Here is a tiny trained network, its code and every weight. The questions are about switching its units off for an input and a class, where a switched-off unit gives its printed mean instead of its output.

import numpy as np


def w(rows, s, z=0):
    codes = np.array(rows[::2]) - 128.0
    scale = np.full(codes.shape[1], s)
    scale[-1] = z or s
    return codes * scale


def f(y):
    return y / 2 * (1 + np.tanh(0.7978845608 * (y + 0.044715 * y**3)))


def log_softmax(a):
    a = a - a.max(-1, keepdims=True)
    return a - np.log(np.exp(a).sum(-1, keepdims=True))


def net(x, mask):
    res = np.array(x, float).reshape(1, 8) / 4 @ E
    y = f(res @ A[0][:, :-1].T + A[0][:, -1])
    res = res + np.where(mask, y, B[0][:, -1]) @ B[0][:, :-1]
    return log_softmax(res[-1] @ U[:, :-1].T + U[:, -1])


A, B = {}, {}
E = w([
[130,175,97,128,64,130,72,137,91,140,144,112],'x0',
[168,101,177,147,253,172,123,203,109,118,142,100],'x1',
[128,114,226,72,177,195,149,97,198,70,180,146],'x2',
[87,78,150,85,123,77,224,155,160,217,60,154],'x3',
[93,129,139,186,135,178,97,227,14,167,152,193],'x4',
[73,92,153,130,180,167,158,193,134,174,123,235],'x5',
[175,131,173,110,132,114,148,153,197,97,81,62],'x6',
[90,110,123,156,113,142,170,143,117,111,155,141],'x7',
],0.0076)
A[0] = w([
[88,136,172,76,126,63,202,93,230,153,79,159,154],'N0',
[127,157,132,116,110,153,132,152,152,81,183,95,110],'N1',
[174,143,79,126,98,76,113,144,151,116,61,47,253],'N2',
[134,126,180,106,127,186,134,73,167,4,188,137,170],'N3',
[130,119,129,153,66,107,115,129,143,133,149,135,83],'N4',
[67,113,7,199,21,127,126,171,11,153,156,198,202],'N5',
[103,119,234,158,254,217,168,244,111,158,142,194,186],'N6',
[127,126,134,103,96,106,207,107,189,173,99,125,209],'N7',
[123,148,96,164,103,107,93,115,29,166,111,171,151],'N8',
[100,106,158,56,105,84,208,83,242,180,84,171,200],'N9',
[103,141,154,183,104,133,98,118,157,113,143,149,86],'N10',
[201,137,100,140,136,66,92,100,95,124,83,94,130],'N11',
[94,128,152,128,177,117,183,113,105,120,141,122,167],'N12',
[187,123,89,137,127,90,97,118,132,128,104,53,160],'N13',
[172,134,125,132,128,149,111,93,138,55,194,115,158],'N14',
[122,106,141,98,110,90,186,111,183,138,92,156,190],'N15',
[72,143,64,161,67,142,108,159,45,151,140,159,243],'N16',
[166,156,169,84,125,156,64,44,167,73,186,117,211],'N17',
[150,136,168,119,151,96,149,78,168,117,133,154,142],'N18',
],0.0075,0.0021)
B[0] = w([
[71,113,129,58,100,127,135,107,174,141,87,129,202],'N0',
[141,109,115,148,153,144,123,92,148,150,146,138,150],'N1',
[197,122,108,137,136,72,122,129,147,120,77,99,184],'N2',
[102,109,167,181,140,216,129,100,160,145,153,134,202],'N3',
[122,117,128,133,163,120,127,160,98,152,91,121,135],'N4',
[29,154,82,160,81,101,122,133,29,146,139,145,237],'N5',
[179,95,161,34,208,123,144,172,85,92,254,156,250],'N6',
[110,146,124,69,130,122,115,121,166,115,63,142,180],'N7',
[89,129,93,170,96,91,159,155,83,122,143,135,182],'N8',
[60,127,143,57,109,133,149,130,178,116,48,120,215],'N9',
[105,98,132,153,139,138,146,139,116,136,122,100,131],'N10',
[192,146,95,129,141,100,108,132,121,128,112,116,161],'N11',
[145,164,164,84,101,133,90,163,124,115,143,128,148],'N12',
[204,142,118,160,132,94,129,134,137,134,94,131,168],'N13',
[150,118,156,194,125,174,118,115,138,160,132,149,176],'N14',
[100,137,134,81,87,126,137,111,154,114,124,99,175],'N15',
[66,138,100,136,114,109,137,117,60,138,167,143,200],'N16',
[115,133,151,191,112,204,121,112,183,134,113,119,202],'N17',
[105,124,133,108,114,155,126,124,136,134,133,143,157],'N18',
],0.015,0.014)
U = w([
[156,61,186,63,203,144,176,187,97,71,214,155,133],'0',
[68,110,155,26,86,125,189,98,185,107,40,101,183],'1',
[25,169,49,169,62,99,151,141,24,173,160,155,216],'2',
[254,166,75,164,122,71,113,123,125,119,75,57,108],'3',
[137,105,177,208,127,227,121,73,148,143,154,118,4],'4',
],0.0066,0.0011)

Each question gives the input, the list of numbers given to net, and the class t.
The units are the neurons (one row each of A and B). Each row of codes is followed by its name. A weight is (code - 128) times the scale printed after its matrix; where a second scale follows, it is the last column's (A, B and U).
mask holds one flag per neuron, in row order. A switched-off neuron (its flag False) gives its mean, the last column of its row in B, instead of its output. The means were averaged over made-up inputs and are rounded, as every weight is.
A unit's drop is (log p(t) with every unit on - log p(t) with that unit switched off) / (log p(t) with every unit on - log p(t) with every unit switched off).
The circuit of an input: a set's keep is (log p(t) with only the set's units on - log p(t) with every unit switched off) / (log p(t) with every unit on - log p(t) with every unit switched off). Starting from the 12 units with the biggest drops (on a tie, the unit counted first), units are removed one at a time, each time the one whose removal leaves the highest keep (on an exact tie, the one counted first), for as long as the keep stays at least 0.8.
circuit, biggest first: the units of the circuit, biggest drop first
most important unit: the unit with the biggest drop
top k neurons: the k neurons with the biggest drops, biggest first
drop of u: that unit's drop, to one decimal
input [6,1,5,5,4,-6,2,4], class 4: circuit, biggest first	[N6 N5 N9]
input [4,-4,-4,-1,4,-4,5,-7], class 3: circuit, biggest first	[N2]
input [-3,-1,3,2,4,-4,5,7], class 0: circuit, biggest first	[N9 N5]
input [7,1,1,-6,-8,3,7,-8], class 4: top 3 neurons	[N17 N3 N14]
input [-8,-2,0,-5,-3,2,3,-2], class 4: circuit, biggest first	[N3 N17]
input [3,-8,-5,6,2,-6,5,-4], class 3: top 3 neurons	[N2 N11 N13]
input [-8,0,8,3,2,-6,-7,-3], class 4: top 4 neurons	[N3 N17 N7 N2]
input [0,2,-1,-8,-8,-5,4,2], class 4: top 3 neurons	[N3 N17 N14]
input [1,2,1,-1,1,-2,1,8], class 0: top 2 neurons	[N5 N17]
input [8,5,-7,3,-2,-6,-1,0], class 3: top 2 neurons	[N2 N13]
input [-2,-1,-3,-1,-3,6,-2,-5], class 1: top 3 neurons	[N5 N6 N16]
input [0,3,-2,-6,1,-3,3,1], class 3: drop of N11	0.1
input [-3,-7,-7,6,3,6,7,7], class 1: drop of N0	1.6
input [-2,2,-2,-1,-2,8,-8,-4], class 0: most important unit	N6
input [-8,2,-6,0,0,5,-3,-2], class 0: drop of N6	1.2
input [-7,0,-3,-2,-5,-6,4,-1], class 3: drop of N2	0.1
